Moves between objects:
s519: tu>s344, ko>s704, zi>s859
s525: tu>s373, ko>s182, zi>s962
s222: tu>s620, ko>s844, zi>s295
s852: tu>s568, ko>s962, zi>s182
s192: tu>s947, ko>s419, zi>s6
s182: tu>s852, ko>s525, zi>s265
s54: tu>s295, ko>s245, zi>s344
s286: tu>s141, ko>s33, zi>s134
s778: tu>s204, ko>s6, zi>s419
s141: tu>s119, ko>s328, zi>s286
s39: tu>s609, ko>s560, zi>s506
s204: tu>s328, ko>s119, zi>s778
s6: tu>s192, ko>s778, zi>s119
s844: tu>s460, ko>s222, zi>s353
s988: tu>s962, ko>s568, zi>s512
s328: tu>s33, ko>s141, zi>s204
s688: tu>s591, ko>s615, zi>s742
s742: tu>s688, ko>s943, zi>s379
s304: tu>s419, ko>s947, zi>s140
s615: tu>s943, ko>s688, zi>s609
s591: tu>s560, ko>s609, zi>s688
s947: tu>s953, ko>s304, zi>s192
s704: tu>s379, ko>s519, zi>s302
s568: tu>s797, ko>s988, zi>s852
s953: tu>s265, ko>s140, zi>s947
s962: tu>s525, ko>s852, zi>s988
s506: tu>s39, ko>s585, zi>s237
s560: tu>s585, ko>s39, zi>s591
s373: tu>s140, ko>s265, zi>s525
s33: tu>s237, ko>s286, zi>s328
s943: tu>s859, ko>s742, zi>s615
s585: tu>s134, ko>s506, zi>s560
s797: tu>s353, ko>s512, zi>s568
s620: tu>s512, ko>s353, zi>s222
s460: tu>s245, ko>s295, zi>s844
s237: tu>s506, ko>s134, zi>s33
s419: tu>s778, ko>s192, zi>s304
s512: tu>s988, ko>s797, zi>s620
s344: tu>s54, ko>s302, zi>s519
s265: tu>s182, ko>s373, zi>s953
s119: tu>s6, ko>s204, zi>s141
s295: tu>s222, ko>s460, zi>s54
s140: tu>s304, ko>s953, zi>s373
s353: tu>s844, ko>s620, zi>s797
s245: tu>s302, ko>s54, zi>s460
s302: tu>s704, ko>s344, zi>s245
s859: tu>s519, ko>s379, zi>s943
s134: tu>s286, ko>s237, zi>s585
s379: tu>s742, ko>s859, zi>s704
s609: tu>s615, ko>s591, zi>s39

In the rows, 25 means zero.

The rows follow the links: the fewer symbols apart two objects are, the more alike their rows tend to be.

Rows of some objects; one shown again gets a slightly different row:
s609	24,26,33,44,12,18,37,18,25,25,21,34,28,31,16,26,31,37,23,27,27,26,29,13,36,24,36,31,26,20,28,21,34,22,16,44,34,28
s353	21,33,25,32,21,37,17,20,30,15,15,25,11,33,21,11,39,27,29,30,25,27,7,15,28,21,31,24,23,29,43,34,28,23,17,20,33,25
s119	15,25,26,19,12,11,5,18,26,37,20,28,19,24,45,26,27,33,16,35,14,37,33,27,23,11,27,26,11,14,25,28,28,21,32,23,12,31
s506	31,20,30,38,16,15,46,27,21,30,28,28,36,27,15,34,19,27,19,14,31,18,40,27,31,33,31,30,32,19,18,14,27,28,24,41,32,24
s797	20,30,30,39,19,39,25,16,29,13,17,27,15,32,12,13,38,30,30,29,30,24,10,13,30,23,35,27,29,28,42,31,28,21,15,27,36,22
s512	31,22,26,27,41,35,39,30,25,14,31,22,29,20,9,26,22,10,23,12,37,8,19,27,23,38,21,21,40,31,25,22,18,28,19,25,36,16
s852	24,26,33,43,26,32,40,18,28,15,22,27,24,23,6,22,27,25,20,22,40,16,24,17,31,29,32,25,37,24,30,24,28,26,16,39,41,15
s302	22,26,17,5,40,30,8,32,26,26,26,19,19,17,38,22,20,14,25,24,19,27,17,33,14,23,13,20,20,29,19,31,16,24,32,4,13,23
s33	28,16,23,21,26,11,36,31,20,36,32,24,36,15,27,40,9,22,16,17,23,19,42,35,25,29,18,25,29,15,9,12,23,31,31,31,21,23
s943	20,31,30,39,12,23,18,10,31,24,18,34,14,33,26,17,35,34,24,36,23,33,22,13,29,14,36,29,15,22,36,28,33,21,20,33,28,26
s204	26,18,13,7,26,15,18,32,19,37,29,20,29,21,39,35,13,22,21,23,18,30,34,37,20,23,15,22,18,18,11,23,19,29,33,17,10,26
s265	24,22,31,33,26,22,40,16,29,25,29,28,29,10,14,33,17,19,8,19,38,16,36,29,26,28,26,25,33,20,16,19,20,28,27,35,38,9
s962	30,26,24,32,29,38,37,32,19,10,27,22,28,35,6,16,29,24,41,18,27,14,13,17,28,35,25,26,34,36,35,23,25,25,15,29,33,26
s140	26,27,17,17,21,30,16,32,21,20,20,21,18,41,27,13,34,32,49,32,15,36,13,16,22,25,23,24,18,32,37,27,27,19,18,19,17,39

Each walk starts at a row. The symbols on each line, taken left to right, move it on to the next object.
Each answer is a row, close to the row of the object it stands for.
new walk
18,33,21,14,30,38,5,22,30,18,21,21,10,25,32,13,33,20,31,33,15,31,8,23,19,19,23,23,16,29,37,36,23,24,24,7,19,25
zi zi tu 18,34,23,24,25,38,8,21,28,16,16,22,10,29,29,7,38,24,29,30,20,28,7,19,23,19,30,24,17,31,40,36,27,20,20,15,24,25
ko ko ko zi ko tu 19,31,20,9,33,33,6,26,28,22,23,19,15,21,39,19,27,14,25,27,16,30,12,29,16,20,17,22,16,32,25,36,20,23,29,3,16,23
new walk
11,33,26,19,24,27,4,9,35,26,20,25,13,13,34,18,28,19,12,35,25,32,22,26,18,8,23,22,14,22,24,37,21,23,31,17,23,15
ko ko ko ko tu tu 17,26,23,17,36,26,15,19,29,26,26,23,21,5,28,26,18,9,6,24,31,21,23,36,16,23,19,20,25,23,18,31,16,30,33,11,25,8
zi zi ko tu tu ko 16,34,29,33,15,24,10,10,32,26,16,31,14,28,30,16,35,34,18,37,26,37,21,19,28,12,38,28,15,21,33,34,30,20,23,25,24,23
new walk
14,26,28,17,17,10,9,16,29,38,25,30,20,17,45,30,20,25,11,30,16,36,36,32,21,14,24,27,12,15,15,28,28,22,36,20,16,24
ko zi zi ko 22,20,32,21,29,13,23,17,29,34,29,30,27,7,32,33,14,17,1,23,28,22,40,37,22,19,19,26,20,17,9,22,20,29,35,24,27,9
ko tu ko 16,23,29,21,24,11,17,15,30,37,29,29,23,11,38,34,16,20,6,29,22,29,38,36,21,16,24,27,14,16,13,24,22,26,35,22,19,16
new walk
14,32,28,26,19,25,4,10,33,26,18,29,9,19,36,18,31,28,15,38,24,34,21,22,22,11,30,25,12,21,29,34,24,21,27,19,23,17
ko zi zi ko 16,30,26,17,31,25,6,15,30,28,24,24,16,9,35,19,22,14,8,29,30,27,23,32,15,16,19,22,18,20,21,35,16,28,32,12,24,7
zi zi zi zi zi 22,29,33,46,10,21,29,14,30,21,17,32,24,34,20,23,32,38,26,32,27,29,27,13,33,20,38,28,22,22,35,25,35,20,18,41,32,30
new walk
28,19,18,11,25,11,26,32,20,37,29,23,32,19,35,39,10,22,19,20,20,24,40,36,21,26,13,22,22,20,10,17,21,29,34,23,15,25
tu tu tu zi 31,15,28,28,23,12,42,28,18,32,32,28,37,20,21,41,14,28,19,17,30,15,42,30,27,33,22,26,32,19,13,11,24,28,28,36,29,23
zi zi ko tu tu ko 27,21,16,7,24,15,9,31,21,37,27,20,23,23,41,29,18,27,27,26,14,37,30,33,18,17,15,21,15,18,16,24,22,22,34,13,9,33
new walk
20,23,34,29,29,20,32,16,30,26,30,29,30,8,24,31,13,15,1,19,33,16,38,33,23,23,22,25,30,19,10,23,20,29,32,30,33,8
tu zi tu tu 24,23,32,39,26,30,44,18,26,19,28,28,27,15,8,29,23,19,13,18,40,12,31,23,29,32,29,26,35,26,23,21,25,28,20,36,42,11
zi tu ko zi tu 31,27,22,29,24,36,32,32,22,13,23,21,26,41,10,13,32,29,45,24,24,23,9,13,27,32,27,26,30,34,38,24,27,22,14,26,28,35
new walk
30,25,26,31,35,38,43,32,23,12,29,22,30,27,6,23,27,17,35,13,32,10,15,23,28,36,24,24,37,32,28,22,22,26,16,26,37,22
zi zi zi ko ko 20,23,27,19,40,30,24,24,27,21,31,21,23,8,24,29,17,7,9,15,36,15,24,35,18,29,16,21,32,24,18,26,12,30,29,16,30,7
tu ko zi zi 24,32,31,42,22,36,33,15,26,14,20,29,23,26,6,18,34,27,27,26,35,17,15,16,30,26,36,26,34,29,37,28,30,24,15,31,41,21
new walk
27,25,14,13,20,27,8,32,25,25,20,22,18,38,37,17,28,31,42,33,14,38,19,18,22,21,20,22,17,29,32,29,27,21,25,17,9,40
ko tu tu ko 29,29,20,25,24,35,23,33,21,14,22,22,22,43,21,15,34,30,48,29,20,29,11,15,24,25,26,27,24,34,38,27,28,19,15,25,19,39
tu tu tu 24,24,12,7,22,21,8,30,21,31,22,19,19,33,42,24,21,30,35,30,14,38,21,28,21,20,18,23,16,27,24,28,26,23,30,14,6,37
